Below is a small trained network, with its code and all its weights. Each question gives an input and a target symbol and asks what happens when units are switched off, that is, made to give their printed mean instead of their output.

import numpy as np


def w(rows, s, z=0):
    codes = np.array(rows[::2]) - 128.0
    scale = np.full(codes.shape[1], s)
    scale[-1] = z or s
    return codes * scale


def norm(h):
    return h / np.sqrt((h * h).mean(-1, keepdims=True) + 1e-5)


def f(y):
    return y / 2 * (1 + np.tanh(0.7978845608 * (y + 0.044715 * y**3)))


def softmax(a):
    e = np.exp(a - a.max(-1, keepdims=True))
    return e / e.sum(-1, keepdims=True)


def log_softmax(a):
    a = a - a.max(-1, keepdims=True)
    return a - np.log(np.exp(a).sum(-1, keepdims=True))


def net(x, mask):
    ids = ['ΣΩβγδζηθφ'.index(c) for c in x.split()]
    T = len(ids)
    res = E[ids] + P[:T]
    u = 0
    for l in range(2):
        q, k, v = (norm(res) @ M[l].T for M in (Q, K, V))
        z = softmax(np.where(np.tri(T) > 0, q @ k.T / 4**0.5, -1e9)) @ v
        res = res + np.where(mask[u], z, O[l][:, -1]) @ O[l][:, :-1]
        u += 1
        y = f(norm(res) @ A[l][:, :-1].T + A[l][:, -1])
        res = res + np.where(mask[u : u + 8], y, B[l][:, -1]) @ B[l][:, :-1]
        u += 8
    return log_softmax(norm(res)[-1] @ U[:, :-1].T + U[:, -1])


Q, K, V, O, A, B = {}, {}, {}, {}, {}, {}
E = w([
[192,121,179,118],'Σ',
[173,161,119,108],'Ω',
[189,168,112,103],'β',
[103,184,219,5],'γ',
[127,104,114,98],'δ',
[131,125,95,98],'ζ',
[91,122,85,103],'η',
[74,107,92,106],'θ',
[66,91,100,105],'φ',
],0.017)
P = w([
[85,107,99,137],'0',
[193,2,126,98],'1',
[173,79,152,92],'2',
[183,17,183,175],'3',
[135,104,141,106],'4',
[115,153,120,179],'5',
[139,123,121,84],'6',
[91,173,131,176],'7',
[213,60,121,26],'8',
[63,194,99,144],'9',
[72,233,65,195],'10',
[130,193,84,101],'11',
],0.0079)
Q[0] = w([
[148,108,105,134],'L0H1',
[125,99,128,106],'L0H1',
[105,161,181,6],'L0H1',
[89,181,125,194],'L0H1',
],0.016)
K[0] = w([
[136,115,157,100],'L0H1',
[88,86,136,104],'L0H1',
[73,217,152,75],'L0H1',
[138,107,69,246],'L0H1',
],0.013)
V[0] = w([
[88,189,54,193],'L0H1',
[67,199,188,1],'L0H1',
[188,14,46,116],'L0H1',
[132,111,83,128],'L0H1',
],0.006)
O[0] = w([
[254,19,186,38,21],'L0H1',
[21,123,193,90,246],'L0H1',
[97,74,115,250,252],'L0H1',
[141,74,146,147,157],'L0H1',
],0.005,0.0027)
A[0] = w([
[154,112,179,63,12],'L0N1',
[70,94,91,145,87],'L0N2',
[108,149,85,144,36],'L0N3',
[107,138,234,147,95],'L0N4',
[69,135,246,74,5],'L0N5',
[104,79,133,92,2],'L0N6',
[120,89,161,165,101],'L0N7',
[119,181,162,120,46],'L0N8',
],0.012,0.0023)
B[0] = w([
[89,93,63,91,159],'L0N1',
[111,183,79,122,254],'L0N2',
[173,146,159,156,173],'L0N3',
[41,165,28,109,149],'L0N4',
[120,248,143,183,202],'L0N5',
[157,127,91,97,136],'L0N6',
[100,177,102,196,121],'L0N7',
[166,114,138,125,174],'L0N8',
],0.015,0.0023)
Q[1] = w([
[83,56,133,153],'L1H1',
[153,43,134,155],'L1H1',
[134,166,159,126],'L1H1',
[191,136,15,4],'L1H1',
],0.019)
K[1] = w([
[165,55,81,74],'L1H1',
[158,140,11,89],'L1H1',
[135,165,130,174],'L1H1',
[71,232,215,4],'L1H1',
],0.015)
V[1] = w([
[4,137,183,168],'L1H1',
[162,107,250,127],'L1H1',
[204,165,146,133],'L1H1',
[85,42,168,19],'L1H1',
],0.015)
O[1] = w([
[132,228,241,59,49],'L1H1',
[143,249,84,130,24],'L1H1',
[127,111,52,115,181],'L1H1',
[209,194,206,210,2],'L1H1',
],0.015,0.0087)
A[1] = w([
[132,142,75,70,121],'L1N1',
[80,207,146,27,190],'L1N2',
[127,190,96,186,253],'L1N3',
[158,109,100,65,100],'L1N4',
[71,82,175,95,175],'L1N5',
[254,150,127,25,91],'L1N6',
[131,54,211,140,63],'L1N7',
[141,117,34,168,235],'L1N8',
],0.018,0.0034)
B[1] = w([
[161,154,145,169,185],'L1N1',
[173,129,146,31,221],'L1N2',
[135,139,158,54,146],'L1N3',
[114,124,139,177,173],'L1N4',
[130,191,120,140,214],'L1N5',
[206,4,116,164,147],'L1N6',
[120,185,116,146,165],'L1N7',
[142,199,166,88,248],'L1N8',
],0.023,0.013)
U = w([
[90,173,215,45,87],'Σ',
[222,186,124,128,175],'Ω',
[217,131,3,97,143],'β',
[186,45,152,106,109],'γ',
[66,81,112,112,2],'δ',
[65,11,84,102,196],'ζ',
[119,107,117,205,225],'η',
[116,147,148,188,114],'θ',
[101,186,176,179,49],'φ',
],0.012,0.0039)

Each question gives the input, a string of symbols that net reads in full, and the target symbol t.
The units are the heads (4 rows each of Q, K, V and O) and the neurons (one row each of A and B). Each row of codes is followed by its name. A weight is (code - 128) times the scale printed after its matrix; where a second scale follows, it is the last column's (O, A, B and U).
mask holds one flag per unit, layer by layer, with each layer's heads first. A switched-off unit (its flag False) gives its mean, the last column of its rows in O or B, instead of its output. The means were averaged over made-up inputs and are rounded, as every weight is.
A unit's drop is (log p(t) with every unit on - log p(t) with that unit switched off) / (log p(t) with every unit on - log p(t) with every unit switched off).
The circuit of an input: a set's keep is (log p(t) with only the set's units on - log p(t) with every unit switched off) / (log p(t) with every unit on - log p(t) with every unit switched off). Starting from the 12 units with the biggest drops (on a tie, the unit counted first), units are removed one at a time, each time the one whose removal leaves the highest keep (on an exact tie, the one counted first), for as long as the keep stays at least 0.8.
units of the circuit, in order: the units of the circuit, biggest drop first
unit that matters most: the unit with the biggest drop
k most important neurons: the k neurons with the biggest drops, biggest first
top k neurons in layer l: the k neurons of layer l with the biggest drops, biggest first
input β Σ φ ζ β Ω ζ θ ζ, target ζ: top neuron in layer 0 : L0N2
input ζ β θ ζ η Ω β, target η: 4 most important neurons : L1N2, L0N2, L0N1, L0N5
input Ω ζ η, target Ω: top 2 neurons in layer 0 : L0N5, L0N2
input θ φ φ Σ β, target φ: top 3 neurons in layer 0 : L0N2, L0N5, L0N4
input β β Σ, target β: units of the circuit, in order : L1H1, L0H1
input ζ ζ η, target ζ: units of the circuit, in order : L0N2, L1H1, L1N8
input Σ η ζ ζ Σ Σ φ Σ η β, target Σ: 2 most important neurons : L0N4, L0N2
input Σ β β, target Σ: 3 most important neurons : L0N7, L0N4, L0N2
input φ ζ β β β β β ζ Σ ζ, target ζ: units of the circuit, in order : L0N1, L1H1, L0H1
input Ω Ω Ω β δ ζ β Σ ζ ζ Ω, target ζ: units of the circuit, in order : L1H1, L0N4
input β ζ β β ζ β Ω ζ β δ, target ζ: top 3 neurons in layer 0 : L0N5, L0N2, L0N6
input ζ φ β ζ β θ β β ζ φ ζ β, target φ: 3 most important neurons : L0N5, L1N7, L0N2
input η β η ζ Ω β θ, target Ω: units of the circuit, in order : L1H1, L0N4, L0N5
input φ Σ ζ, target φ: top 2 neurons in layer 0 : L0N5, L0N6
input β θ β Ω, target η: unit that matters most : L1N2
input η β β, target η: 4 most important neurons : L0N2, L1N2, L1N8, L0N6
input δ β β β ζ ζ η, target ζ: 2 most important neurons : L0N2, L0N6
input η β β β ζ Ω β, target ζ: 3 most important neurons : L0N1, L0N5, L0N2
input Ω β ζ, target Ω: 2 most important neurons : L0N7, L0N5
input η β Ω, target η: unit that matters most : L0N2
